Below is a small trained network, with its code and all its weights. Each question gives an input and a target symbol and asks what happens when units are switched off, that is, made to give their printed mean instead of their output.

import numpy as np


def w(rows, s, z=0):
    codes = np.array(rows[::2]) - 128.0
    scale = np.full(codes.shape[1], s)
    scale[-1] = z or s
    return codes * scale


def norm(h):
    return h / np.sqrt((h * h).mean(-1, keepdims=True) + 1e-5)


def softmax(a):
    e = np.exp(a - a.max(-1, keepdims=True))
    return e / e.sum(-1, keepdims=True)


def log_softmax(a):
    a = a - a.max(-1, keepdims=True)
    return a - np.log(np.exp(a).sum(-1, keepdims=True))


def net(x, mask):
    ids = ['αβεζθλσφψω'.index(c) for c in x.split()]
    T = len(ids)
    res = E[ids] + P[:T]
    u = 0
    for l in range(3):
        r = norm(res)
        for j in range(2):
            rows = slice(3 * j, 3 * j + 3)
            q, k, v = (r @ M[l][rows].T for M in (Q, K, V))
            z = softmax(np.where(np.tri(T) > 0, q @ k.T / 3**0.5, -1e9)) @ v
            o = O[l][rows]
            res = res + np.where(mask[u + j], z, o[:, -1]) @ o[:, :-1]
        u += 2
    return log_softmax(norm(res)[-1] @ U[:, :-1].T + U[:, -1])


Q, K, V, O = {}, {}, {}, {}
E = w([
[176,77,116,75,128,238,159],'α',
[103,128,122,151,189,69,238],'β',
[143,61,13,62,119,84,199],'ε',
[198,177,169,98,160,164,153],'ζ',
[243,100,89,170,49,164,234],'θ',
[107,118,116,41,31,76,76],'λ',
[80,6,192,187,55,123,105],'σ',
[152,155,157,181,93,23,125],'φ',
[54,39,177,80,205,107,118],'ψ',
[95,192,112,79,87,146,150],'ω',
],0.02)
P = w([
[146,161,114,248,224,151,16],'0',
[150,81,254,82,134,56,174],'1',
[158,86,236,68,111,54,163],'2',
[169,76,227,62,98,55,149],'3',
[175,71,229,55,91,51,151],'4',
[164,69,205,50,90,47,158],'5',
[170,79,218,46,78,32,158],'6',
],0.0078)
Q[0] = w([
[158,23,130,97,112,103,195],'0.h0',
[126,86,131,146,90,53,144],'0.h0',
[148,116,144,62,1,60,183],'0.h0',
[133,93,125,69,49,67,181],'0.h1',
[199,17,140,116,118,84,95],'0.h1',
[37,176,146,117,67,154,165],'0.h1',
],0.011)
K[0] = w([
[116,142,26,178,116,127,61],'0.h0',
[196,154,122,162,154,97,95],'0.h0',
[137,62,78,255,212,125,102],'0.h0',
[118,177,78,115,89,174,63],'0.h1',
[141,103,55,171,158,144,26],'0.h1',
[95,170,111,29,17,114,178],'0.h1',
],0.011)
V[0] = w([
[203,161,166,153,37,117,126],'0.h0',
[103,152,150,201,146,51,130],'0.h0',
[73,96,196,97,129,153,71],'0.h0',
[103,167,67,71,66,52,75],'0.h1',
[1,177,134,132,38,184,211],'0.h1',
[151,27,120,191,120,75,116],'0.h1',
],0.008)
O[0] = w([
[212,182,139,162,24,144,108,176],'0.h0',
[59,178,189,205,134,66,149,208],'0.h0',
[81,65,201,139,128,137,8,16],'0.h0',
[122,128,48,147,137,86,6,192],'0.h1',
[249,46,135,254,246,155,70,86],'0.h1',
[33,90,100,163,34,182,194,6],'0.h1',
],0.0065,0.0025)
Q[1] = w([
[183,226,54,175,167,223,139],'1.h0',
[46,140,114,255,138,87,47],'1.h0',
[205,58,24,125,27,220,160],'1.h0',
[149,34,126,114,77,78,132],'1.h1',
[121,136,81,139,95,180,102],'1.h1',
[160,148,97,65,94,44,92],'1.h1',
],0.0095)
K[1] = w([
[156,175,126,118,165,100,171],'1.h0',
[79,117,115,249,134,50,84],'1.h0',
[199,137,97,91,81,140,148],'1.h0',
[115,176,105,155,160,174,131],'1.h1',
[175,86,127,170,117,140,138],'1.h1',
[78,98,107,132,138,182,138],'1.h1',
],0.014)
V[1] = w([
[124,137,86,141,116,181,132],'1.h0',
[147,53,172,243,92,127,141],'1.h0',
[211,143,195,92,123,1,93],'1.h0',
[64,128,37,199,59,178,81],'1.h1',
[166,125,116,107,94,210,82],'1.h1',
[126,130,205,78,65,117,113],'1.h1',
],0.0086)
O[1] = w([
[184,129,175,194,136,91,158,87],'1.h0',
[137,93,62,255,143,142,82,115],'1.h0',
[11,229,57,174,82,153,113,236],'1.h0',
[170,68,179,47,87,28,124,2],'1.h1',
[129,131,160,31,124,176,63,100],'1.h1',
[17,142,197,155,123,172,121,178],'1.h1',
],0.0089,0.0048)
Q[2] = w([
[125,42,87,130,76,198,172],'2.h0',
[125,159,82,143,142,116,130],'2.h0',
[61,121,118,75,104,61,143],'2.h0',
[72,248,196,130,151,134,123],'2.h1',
[176,78,124,177,119,185,143],'2.h1',
[75,131,197,131,85,101,91],'2.h1',
],0.012)
K[2] = w([
[149,200,207,152,174,61,80],'2.h0',
[116,69,129,100,75,80,127],'2.h0',
[190,73,175,235,129,105,132],'2.h0',
[143,45,30,186,77,74,80],'2.h1',
[108,239,135,68,131,86,144],'2.h1',
[107,75,1,146,234,113,140],'2.h1',
],0.0082)
V[2] = w([
[154,208,125,171,168,113,112],'2.h0',
[57,76,27,106,136,57,85],'2.h0',
[112,126,146,142,109,203,115],'2.h0',
[170,73,151,185,100,143,110],'2.h1',
[84,93,100,171,254,154,143],'2.h1',
[109,164,229,145,142,81,79],'2.h1',
],0.0073)
O[2] = w([
[215,142,201,127,176,84,124,249],'2.h0',
[101,134,125,58,142,80,102,39],'2.h0',
[82,158,145,205,109,176,105,85],'2.h0',
[94,77,126,199,91,129,100,4],'2.h1',
[66,144,162,122,173,134,139,19],'2.h1',
[176,149,240,3,91,93,147,119],'2.h1',
],0.0079,0.0011)
U = w([
[190,74,172,71,153,237,118,125],'α',
[87,161,112,195,224,71,221,8],'β',
[130,106,33,67,150,111,176,121],'ε',
[94,241,154,109,122,207,152,103],'ζ',
[205,136,78,193,68,180,164,138],'θ',
[121,156,132,71,57,97,43,116],'λ',
[125,50,171,193,106,151,85,182],'σ',
[153,206,229,172,84,2,151,44],'φ',
[29,84,176,100,218,146,128,96],'ψ',
[198,170,159,137,205,104,80,254],'ω',
],0.0094,0.0047)

Each question gives the input, a string of symbols that net reads in full, and the target symbol t.
The units are the heads (3 rows each of Q, K, V and O). Each row of codes is followed by its name. A weight is (code - 128) times the scale printed after its matrix; where a second scale follows, it is the last column's (O and U).
mask holds one flag per head, layer by layer. A switched-off head (its flag False) gives its mean, the last column of its rows in O, instead of its output. The means were averaged over made-up inputs and are rounded, as every weight is.
A unit's drop is (log p(t) with every unit on - log p(t) with that unit switched off) / (log p(t) with every unit on - log p(t) with every unit switched off).
The circuit of an input: a set's keep is (log p(t) with only the set's units on - log p(t) with every unit switched off) / (log p(t) with every unit on - log p(t) with every unit switched off). Starting from all 6 units, units are removed one at a time, each time the one whose removal leaves the highest keep (on an exact tie, the one counted first), for as long as the keep stays at least 0.8.
units of the circuit, in order: the units of the circuit, biggest drop first
unit that matters most: the unit with the biggest drop
heads that matter: for each layer, one digit per head in row order, 1 if its drop is at least 0.15 and else 0, layers parted by /
input ζ φ β α α ζ σ, target ζ: units of the circuit, in order : 0.h1; 1.h1
input ψ λ σ ε β, target ψ: units of the circuit, in order : 0.h0
input λ θ ε, target λ: heads that matter : 11 / 01 / 00
input ω θ σ λ, target ω: heads that matter : 01 / 00 / 00
input β ω α ω θ ψ, target β: heads that matter : 10 / 01 / 00
input λ ε ζ ε α, target λ: units of the circuit, in order : 0.h1; 1.h1
input θ θ θ ε ω β ε, target θ: heads that matter : 11 / 00 / 01
input ζ ω σ θ θ φ, target ζ: heads that matter : 01 / 01 / 00
input α ζ σ, target α: heads that matter : 11 / 10 / 00
input φ ω β β, target φ: heads that matter : 11 / 00 / 11
input λ ω β ψ ζ, target λ: units of the circuit, in order : 0.h1; 2.h0
input ε ε ψ θ, target ε: units of the circuit, in order : 0.h0; 2.h0
input β θ ω ω, target β: units of the circuit, in order : 0.h0; 1.h1
input ω σ θ, target ω: units of the circuit, in order : 0.h1
input α ω ε ε λ λ, target α: units of the circuit, in order : 1.h0; 0.h0; 0.h1
input λ ψ ε ω ω ε ε, target λ: heads that matter : 11 / 00 / 00
input θ σ ε θ λ, target θ: units of the circuit, in order : 0.h0; 2.h1
input ε φ ζ ε ψ λ, target ε: heads that matter : 10 / 00 / 00
input ω λ λ ε θ, target ω: heads that matter : 01 / 00 / 10
input α φ α ω, target α: unit that matters most : 0.h0
